Below is a small trained network, with its code and all its weights. Each question gives an input and a class and asks what happens when units are switched off, that is, made to give their printed mean instead of their output.

import numpy as np


def w(rows, s, z=0):
    codes = np.array(rows[::2]) - 128.0
    scale = np.full(codes.shape[1], s)
    scale[-1] = z or s
    return codes * scale


def norm(h):
    return h / np.sqrt((h * h).mean(-1, keepdims=True) + 1e-5)


def f(y):
    return np.maximum(y, 0)


def log_softmax(a):
    a = a - a.max(-1, keepdims=True)
    return a - np.log(np.exp(a).sum(-1, keepdims=True))


def net(x, mask):
    res = np.array(x, float).reshape(1, 7) / 4 @ E
    u = 0
    for l in range(3):
        y = f(norm(res) @ A[l][:, :-1].T + A[l][:, -1])
        res = res + np.where(mask[u : u + 13], y, B[l][:, -1]) @ B[l][:, :-1]
        u += 13
    return log_softmax(norm(res)[-1] @ U[:, :-1].T + U[:, -1])


A, B = {}, {}
E = w([
[204,67,50,107,64],'x0',
[74,4,175,30,110],'x1',
[127,128,127,128,127],'x2',
[80,88,44,130,248],'x3',
[125,127,125,131,125],'x4',
[127,128,127,128,128],'x5',
[127,128,128,127,127],'x6',
],0.0043)
A[0] = w([
[249,96,164,76,151,235],'L0N1',
[188,85,200,107,123,63],'L0N2',
[165,80,117,137,118,40],'L0N3',
[40,89,78,62,65,134],'L0N4',
[63,32,185,16,113,172],'L0N5',
[39,137,90,126,120,37],'L0N6',
[174,86,91,163,107,37],'L0N7',
[170,202,141,159,81,18],'L0N8',
[65,69,11,151,252,155],'L0N9',
[102,179,207,129,126,5],'L0N10',
[254,109,46,207,104,84],'L0N11',
[116,211,120,102,95,58],'L0N12',
[31,192,214,138,185,252],'L0N13',
],0.0044,0.0023)
B[0] = w([
[109,138,82,109,72,193],'L0N1',
[83,92,128,161,82,153],'L0N2',
[81,139,125,169,131,136],'L0N3',
[163,153,134,183,143,180],'L0N4',
[145,5,222,188,87,239],'L0N5',
[135,130,150,103,169,137],'L0N6',
[137,140,149,97,120,143],'L0N7',
[191,153,158,78,65,159],'L0N8',
[189,139,154,118,223,235],'L0N9',
[115,126,160,89,48,154],'L0N10',
[75,118,114,76,58,190],'L0N11',
[178,137,163,136,113,144],'L0N12',
[3,192,187,108,127,254],'L0N13',
],0.0045,0.0046)
A[1] = w([
[34,198,179,103,156,95],'L1N1',
[254,68,46,113,109,244],'L1N2',
[78,89,61,135,194,103],'L1N3',
[224,171,73,158,140,16],'L1N4',
[142,72,182,209,139,48],'L1N5',
[124,159,71,142,166,5],'L1N6',
[108,58,105,117,96,249],'L1N7',
[101,192,81,152,87,99],'L1N8',
[124,75,139,78,79,235],'L1N9',
[123,118,168,155,34,133],'L1N10',
[164,129,47,95,119,38],'L1N11',
[116,77,154,116,130,148],'L1N12',
[186,147,145,119,209,190],'L1N13',
],0.0071,0.0024)
B[1] = w([
[214,109,47,133,110,251],'L1N1',
[113,81,40,152,98,254],'L1N2',
[194,134,223,114,20,185],'L1N3',
[3,56,139,91,108,164],'L1N4',
[92,175,112,66,150,169],'L1N5',
[109,162,117,62,188,151],'L1N6',
[155,195,128,149,146,228],'L1N7',
[177,152,157,78,149,175],'L1N8',
[115,180,110,169,155,247],'L1N9',
[96,180,126,110,112,251],'L1N10',
[61,134,150,78,173,160],'L1N11',
[114,103,163,178,134,193],'L1N12',
[103,126,139,66,104,190],'L1N13',
],0.0066,0.0046)
A[2] = w([
[47,72,101,147,216,155],'L2N1',
[49,101,40,113,148,46],'L2N2',
[200,63,94,87,171,53],'L2N3',
[211,60,29,142,77,83],'L2N4',
[119,63,136,136,36,255],'L2N5',
[184,127,154,193,2,32],'L2N6',
[172,38,93,204,182,12],'L2N7',
[141,77,143,151,196,66],'L2N8',
[213,163,104,93,183,146],'L2N9',
[115,206,106,73,102,66],'L2N10',
[145,151,50,94,206,24],'L2N11',
[226,41,143,147,58,129],'L2N12',
[194,211,155,175,101,127],'L2N13',
],0.0073,0.0031)
B[2] = w([
[190,68,110,102,102,201],'L2N1',
[137,69,150,133,124,170],'L2N2',
[119,145,70,172,100,151],'L2N3',
[151,127,255,96,148,200],'L2N4',
[107,192,100,149,149,255],'L2N5',
[63,75,99,125,203,218],'L2N6',
[217,193,82,163,130,148],'L2N7',
[173,95,167,184,142,155],'L2N8',
[75,183,157,131,132,175],'L2N9',
[170,130,135,152,124,204],'L2N10',
[70,127,91,110,168,166],'L2N11',
[109,145,61,193,158,176],'L2N12',
[182,43,145,91,121,219],'L2N13',
],0.0088,0.0052)
U = w([
[247,191,213,78,72,95],'0',
[8,162,235,147,83,1],'1',
[98,236,119,76,228,198],'2',
[163,36,226,118,182,203],'3',
[145,204,39,109,29,231],'4',
[11,135,60,220,131,53],'5',
[88,30,56,45,135,110],'6',
[229,106,71,204,168,109],'7',
],0.017,0.00099)

Each question gives the input, the list of numbers given to net, and the class t.
The units are the neurons (one row each of A and B). Each row of codes is followed by its name. A weight is (code - 128) times the scale printed after its matrix; where a second scale follows, it is the last column's (A, B and U).
mask holds one flag per neuron, layer by layer. A switched-off neuron (its flag False) gives its mean, the last column of its row in B, instead of its output. The means were averaged over made-up inputs and are rounded, as every weight is.
A unit's drop is (log p(t) with every unit on - log p(t) with that unit switched off) / (log p(t) with every unit on - log p(t) with every unit switched off).
The circuit of an input: a set's keep is (log p(t) with only the set's units on - log p(t) with every unit switched off) / (log p(t) with every unit on - log p(t) with every unit switched off). Starting from the 12 units with the biggest drops (on a tie, the unit counted first), units are removed one at a time, each time the one whose removal leaves the highest keep (on an exact tie, the one counted first), for as long as the keep stays at least 0.8.
circuit, biggest first: the units of the circuit, biggest drop first
k most important neurons: the k neurons with the biggest drops, biggest first
top k neurons in layer l: the k neurons of layer l with the biggest drops, biggest first
input [4,-5,-6,-7,-1,-4,-5], class 4: 2 most important neurons => (L0N5, L2N6)
input [7,-5,4,1,4,-7,5], class 6: circuit, biggest first => (L1N4)
input [2,0,4,-2,5,3,-3], class 4: 4 most important neurons => (L0N5, L0N13, L1N1, L1N10)
input [-6,4,3,1,6,-7,-8], class 3: 2 most important neurons => (L2N1, L1N1)
input [1,-6,-8,-3,-2,3,2], class 4: top 2 neurons in layer 0 => (L0N13, L0N5)
input [0,4,6,-3,-8,-1,-7], class 1: top 3 neurons in layer 1 => (L1N1, L1N5, L1N2)
input [3,1,-6,2,3,-6,7], class 7: circuit, biggest first => (L0N13, L2N12)
input [-3,-2,4,-2,-2,2,6], class 0: 2 most important neurons => (L0N5, L2N13)
input [-6,-2,1,0,-7,-5,-3], class 0: 4 most important neurons => (L1N1, L2N6, L2N13, L1N2)
input [6,0,-7,0,-6,5,-5], class 4: 3 most important neurons => (L0N11, L0N9, L0N5)
input [3,-1,4,-5,3,-2,-5], class 4: 2 most important neurons => (L0N5, L1N10)
input [0,-3,-2,7,7,8,-5], class 2: top 2 neurons in layer 1 => (L1N3, L1N2)
input [2,-8,-8,3,3,5,5], class 6: 2 most important neurons => (L1N4, L0N13)
input [1,-3,6,-2,4,5,8], class 4: circuit, biggest first => (L0N11)
input [3,-4,-3,-2,2,-5,-8], class 4: 4 most important neurons => (L0N11, L1N4, L0N13, L1N1)
input [5,6,3,0,-1,3,0], class 5: 2 most important neurons => (L0N5, L0N9)
input [-4,-1,0,-4,-2,-5,-8], class 0: 3 most important neurons => (L0N5, L2N13, L1N2)
input [-1,1,-2,-5,-3,-7,2], class 1: top 3 neurons in layer 1 => (L1N2, L1N10, L1N8)
input [1,-6,-4,0,0,-5,-8], class 4: top 4 neurons in layer 0 => (L0N13, L0N5, L0N9, L0N11)
input [-2,1,7,8,-2,4,5], class 3: circuit, biggest first => (L1N3)
input [0,8,-8,0,-3,5,2], class 1: top 2 neurons in layer 0 => (L0N9, L0N5)
input [2,-8,1,1,-5,0,4], class 6: top 2 neurons in layer 1 => (L1N4, L1N3)
